Below are the code and all the weights of a small trained network. Each question names an input and a target symbol and asks about switching units off, where a switched-off unit gives its printed mean instead of its output.

import numpy as np


def w(rows, s, z=0):
    codes = np.array(rows[::2]) - 128.0
    scale = np.full(codes.shape[1], s)
    scale[-1] = z or s
    return codes * scale


def f(y):
    return y / 2 * (1 + np.tanh(0.7978845608 * (y + 0.044715 * y**3)))


def softmax(a):
    e = np.exp(a - a.max(-1, keepdims=True))
    return e / e.sum(-1, keepdims=True)


def log_softmax(a):
    a = a - a.max(-1, keepdims=True)
    return a - np.log(np.exp(a).sum(-1, keepdims=True))


def net(x, mask):
    ids = ['ΓΠΦαδζημστψ'.index(c) for c in x.split()]
    T = len(ids)
    res = E[ids] + P[:T]
    u = 0
    for l in range(3):
        r = res
        for j in range(2):
            rows = slice(2 * j, 2 * j + 2)
            q, k, v = (r @ M[l][rows].T for M in (Q, K, V))
            z = softmax(np.where(np.tri(T) > 0, q @ k.T / 2**0.5, -1e9)) @ v
            o = O[l][rows]
            res = res + np.where(mask[u + j], z, o[:, -1]) @ o[:, :-1]
        u += 2
        y = f(res @ A[l][:, :-1].T + A[l][:, -1])
        res = res + np.where(mask[u : u + 4], y, B[l][:, -1]) @ B[l][:, :-1]
        u += 4
    return log_softmax(res[-1] @ U[:, :-1].T + U[:, -1])


Q, K, V, O, A, B = {}, {}, {}, {}, {}, {}
E = w([
[85,152,187,187,162,87,161,111,155,98],'Γ',
[89,151,176,150,149,185,91,77,89,89],'Π',
[88,55,143,141,176,197,101,162,86,142],'Φ',
[91,155,67,124,91,159,107,68,233,219],'α',
[168,130,17,187,155,136,117,155,56,120],'δ',
[188,168,154,125,95,163,114,176,143,220],'ζ',
[198,123,209,163,114,105,75,121,67,121],'η',
[193,5,120,177,144,98,100,165,71,123],'μ',
[122,96,180,184,32,98,143,75,200,116],'σ',
[88,38,117,168,77,159,99,88,144,133],'τ',
[206,151,121,149,101,40,158,107,165,74],'ψ',
],0.011)
P = w([
[151,116,144,122,107,160,218,88,78,121],'0',
[159,129,152,135,87,147,102,195,182,68],'1',
[142,86,116,108,118,176,168,56,53,213],'2',
[165,140,139,165,114,144,63,183,194,60],'3',
[148,102,116,157,123,161,179,59,69,224],'4',
[154,134,135,187,129,138,38,190,222,60],'5',
[152,121,127,192,132,142,183,55,68,214],'6',
[148,135,130,204,145,121,2,203,238,54],'7',
[160,124,117,220,135,114,183,52,65,211],'8',
],0.0089)
Q[0] = w([
[100,150,112,40,125,65,137,179,169,39],'0.h1',
[180,155,140,255,100,207,135,100,130,186],'0.h1',
[189,132,97,150,146,137,82,153,142,74],'0.h2',
[84,118,166,113,104,117,179,115,124,225],'0.h2',
],0.0077)
K[0] = w([
[109,108,144,90,104,138,224,122,63,162],'0.h1',
[130,131,126,222,157,119,8,198,173,120],'0.h1',
[115,131,142,121,115,127,177,111,98,156],'0.h2',
[120,122,124,163,156,154,59,172,192,93],'0.h2',
],0.011)
V[0] = w([
[40,148,185,75,173,164,163,6,110,211],'0.h1',
[139,125,137,167,88,23,108,95,254,21],'0.h1',
[116,128,123,104,68,107,208,107,89,139],'0.h2',
[140,101,149,142,156,144,169,215,193,48],'0.h2',
],0.0052)
O[0] = w([
[98,107,139,2,116,95,149,163,148,73,2],'0.h1',
[185,128,146,175,201,173,122,57,198,136,198],'0.h1',
[61,120,136,157,146,131,168,173,160,148,134],'0.h2',
[175,150,118,172,151,178,169,76,70,90,123],'0.h2',
],0.007,0.0066)
A[0] = w([
[128,203,74,135,104,163,103,237,144,189,255],'0.n1',
[136,121,212,125,178,161,20,225,141,104,203],'0.n2',
[105,202,187,137,111,156,63,126,233,55,146],'0.n3',
[167,146,3,161,100,123,83,211,194,93,213],'0.n4',
],0.0069,0.0015)
B[0] = w([
[139,169,170,111,189,155,140,51,176,138,221],'0.n1',
[98,145,80,229,138,156,91,211,176,94,242],'0.n2',
[50,188,132,151,1,104,117,95,85,149,235],'0.n3',
[106,129,148,91,175,96,63,44,162,107,255],'0.n4',
],0.0085,0.0044)
Q[1] = w([
[161,117,196,90,164,146,118,202,158,86],'1.h1',
[123,111,89,164,135,134,209,39,60,163],'1.h1',
[136,164,123,241,110,126,110,58,151,122],'1.h2',
[84,119,78,2,109,91,178,214,126,123],'1.h2',
],0.007)
K[1] = w([
[199,87,122,58,176,148,233,152,43,143],'1.h1',
[102,162,72,150,171,84,65,148,171,124],'1.h1',
[56,157,133,188,104,73,25,122,232,60],'1.h2',
[172,107,162,69,112,164,255,134,43,179],'1.h2',
],0.0063)
V[1] = w([
[130,85,137,85,161,131,240,178,132,118],'1.h1',
[104,132,42,83,187,11,166,15,83,99],'1.h1',
[170,29,123,124,37,99,74,109,163,170],'1.h2',
[91,102,2,119,206,243,92,117,108,116],'1.h2',
],0.0057)
O[1] = w([
[139,123,87,170,159,118,183,103,136,66,1],'1.h1',
[142,90,35,157,125,56,127,69,154,158,46],'1.h1',
[203,71,149,149,91,144,127,189,198,160,149],'1.h2',
[92,127,3,96,95,157,72,138,81,151,124],'1.h2',
],0.0081,0.0098)
A[1] = w([
[96,172,227,102,36,44,216,145,146,112,133],'1.n1',
[82,227,88,183,27,156,169,220,53,98,181],'1.n2',
[98,239,167,89,93,119,129,109,229,92,29],'1.n3',
[99,148,191,30,35,111,173,30,156,253,8],'1.n4',
],0.0048,0.0016)
B[1] = w([
[35,77,238,82,198,137,91,160,90,170,202],'1.n1',
[91,189,114,241,137,191,195,158,34,125,203],'1.n2',
[160,185,90,190,87,40,221,106,109,194,252],'1.n3',
[138,37,2,113,199,141,99,208,40,182,240],'1.n4',
],0.0064,0.0041)
Q[2] = w([
[208,223,196,160,92,174,77,16,67,206],'2.h1',
[77,98,51,68,124,81,151,139,117,95],'2.h1',
[103,156,104,167,131,101,100,79,72,101],'2.h2',
[215,114,189,180,150,253,5,156,129,164],'2.h2',
],0.0057)
K[2] = w([
[55,162,97,180,125,60,3,166,205,109],'2.h1',
[197,76,110,116,173,192,180,116,87,107],'2.h1',
[147,155,76,116,135,154,129,106,137,91],'2.h2',
[62,175,108,173,101,67,33,170,210,137],'2.h2',
],0.0065)
V[2] = w([
[1,75,124,151,87,212,104,145,143,151],'2.h1',
[200,25,120,159,65,148,82,162,98,60],'2.h1',
[153,99,91,85,93,170,141,129,232,193],'2.h2',
[152,99,118,155,238,45,175,196,99,191],'2.h2',
],0.0063)
O[2] = w([
[148,31,121,131,89,153,157,96,64,49,253],'2.h1',
[138,121,168,177,1,152,85,115,139,154,47],'2.h1',
[174,98,85,158,154,141,176,182,155,96,94],'2.h2',
[200,154,119,201,158,146,31,132,61,129,65],'2.h2',
],0.009,0.0084)
A[2] = w([
[147,192,150,247,40,98,59,98,133,195,4],'2.n1',
[22,156,105,38,32,175,130,75,2,116,77],'2.n2',
[106,97,69,194,11,212,130,244,80,48,125],'2.n3',
[234,113,55,25,120,238,22,107,137,171,127],'2.n4',
],0.005,0.0047)
B[2] = w([
[217,204,119,54,144,147,65,165,169,43,191],'2.n1',
[217,135,207,147,178,1,166,188,145,177,213],'2.n2',
[137,188,71,41,165,135,202,113,102,125,255],'2.n3',
[134,87,163,152,105,79,129,101,119,38,214],'2.n4',
],0.0077,0.0081)
U = w([
[106,92,168,254,118,162,164,127,128,82,49],'Γ',
[91,128,182,120,55,152,67,163,122,183,190],'Π',
[164,157,133,162,158,161,177,98,208,175,104],'Φ',
[118,125,72,174,74,94,105,115,82,219,213],'α',
[144,97,170,44,141,48,109,155,182,96,117],'δ',
[112,96,128,93,84,165,187,108,172,113,213],'ζ',
[164,72,100,128,177,115,126,212,153,48,95],'η',
[82,137,113,44,175,212,104,215,104,167,196],'μ',
[93,114,143,48,167,139,98,6,111,60,124],'σ',
[153,152,112,101,128,101,170,146,98,104,3],'τ',
[160,171,115,112,92,165,107,118,104,96,99],'ψ',
],0.0062,0.0034)

Each question gives the input, a string of symbols that net reads in full, and the target symbol t.
The units are the heads (2 rows each of Q, K, V and O) and the neurons (one row each of A and B). Each row of codes is followed by its name. A weight is (code - 128) times the scale printed after its matrix; where a second scale follows, it is the last column's (O, A, B and U).
mask holds one flag per unit, layer by layer, with each layer's heads first. A switched-off unit (its flag False) gives its mean, the last column of its rows in O or B, instead of its output. The means were averaged over made-up inputs and are rounded, as every weight is.
A unit's drop is (log p(t) with every unit on - log p(t) with that unit switched off) / (log p(t) with every unit on - log p(t) with every unit switched off).
The circuit of an input: a set's keep is (log p(t) with only the set's units on - log p(t) with every unit switched off) / (log p(t) with every unit on - log p(t) with every unit switched off). Starting from the 12 units with the biggest drops (on a tie, the unit counted first), units are removed one at a time, each time the one whose removal leaves the highest keep (on an exact tie, the one counted first), for as long as the keep stays at least 0.8.
units of the circuit, in order: the units of the circuit, biggest drop first
unit that matters most: the unit with the biggest drop
top k neurons: the k neurons with the biggest drops, biggest first
k most important neurons of layer l: the k neurons of layer l with the biggest drops, biggest first
heads that matter: for each layer, one digit per head in row order, 1 if its drop is at least 0.15 and else 0, layers parted by /
input τ η Γ δ δ ζ δ α, target α: units of the circuit, in order -> 0.n3, 1.n3, 1.n4
input ζ η Φ η α, target Π: top 3 neurons -> 0.n2, 2.n3, 0.n3
input α ζ Φ σ η ψ, target δ: top 3 neurons -> 0.n4, 1.n3, 1.n2
input ζ ζ ζ, target μ: units of the circuit, in order -> 1.h1, 1.n4, 0.n2
input ζ μ τ δ Φ τ, target ζ: unit that matters most -> 2.h2
input δ ζ η η Π ζ, target Φ: heads that matter -> 00 / 00 / 10
input ζ ζ Γ ψ τ Φ, target μ: units of the circuit, in order -> 0.n2, 1.h2, 2.n3
input ζ Γ Π δ τ, target α: units of the circuit, in order -> 0.n4, 1.h1, 1.h2
input δ ζ δ Π ζ ζ ζ ζ δ, target μ: top 3 neurons -> 0.n1, 0.n2, 1.n3
input τ Π ζ μ Γ η ζ, target Π: units of the circuit, in order -> 1.h1, 0.n2, 2.h1
input μ ζ ζ ζ σ Γ η σ σ, target Γ: units of the circuit, in order -> 0.n3, 1.h2, 2.h1, 2.n3
input ζ ζ Γ ψ δ δ ζ ζ δ, target μ: 3 most important neurons of layer 0 -> 0.n2, 0.n1, 0.n3
input Γ ψ δ, target Φ: units of the circuit, in order -> 2.h1, 0.h1, 1.h2
input Γ ζ ζ η μ α ζ, target η: top 2 neurons -> 0.n4, 0.n3
input η η ψ Φ ζ σ, target Π: top 2 neurons -> 0.n3, 1.n1
input ζ μ ζ ζ ζ, target μ: units of the circuit, in order -> 1.h1, 0.n2, 1.n4
input α Π Γ δ δ μ τ σ α, target Γ: top 2 neurons -> 0.n3, 2.n4
input Γ δ μ μ μ Γ ψ σ, target Π: heads that matter -> 00 / 11 / 00
input α τ δ ζ ζ σ μ, target Γ: units of the circuit, in order -> 1.h2, 0.n3, 2.h1, 2.n3
input η Π ζ τ Γ δ δ δ, target σ: units of the circuit, in order -> 0.n4, 0.n1
input η μ δ Γ ζ σ δ ψ Γ, target Φ: units of the circuit, in order -> 0.h1, 2.h1, 1.h2
input δ η ζ σ ζ ψ δ σ τ, target Γ: top 2 neurons -> 0.n3, 1.n3
input ψ ζ Γ μ σ, target ψ: 2 most important neurons of layer 2 -> 2.n1, 2.n3
input Γ Φ η ζ σ δ Γ, target α: unit that matters most -> 0.n4
input ζ ψ Π σ ζ η, target ψ: heads that matter -> 00 / 00 / 10
input ζ Φ σ, target τ: unit that matters most -> 2.n2
input δ ζ σ ζ η ζ ζ δ Π, target α: units of the circuit, in order -> 0.n4, 1.h2, 1.h1
input ζ Γ σ, target σ: top neuron -> 0.n3
input ζ Γ ζ ζ η, target μ: top 2 neurons -> 0.n1, 0.n2
input τ Φ δ, target τ: top 3 neurons -> 2.n2, 2.n3, 0.n2
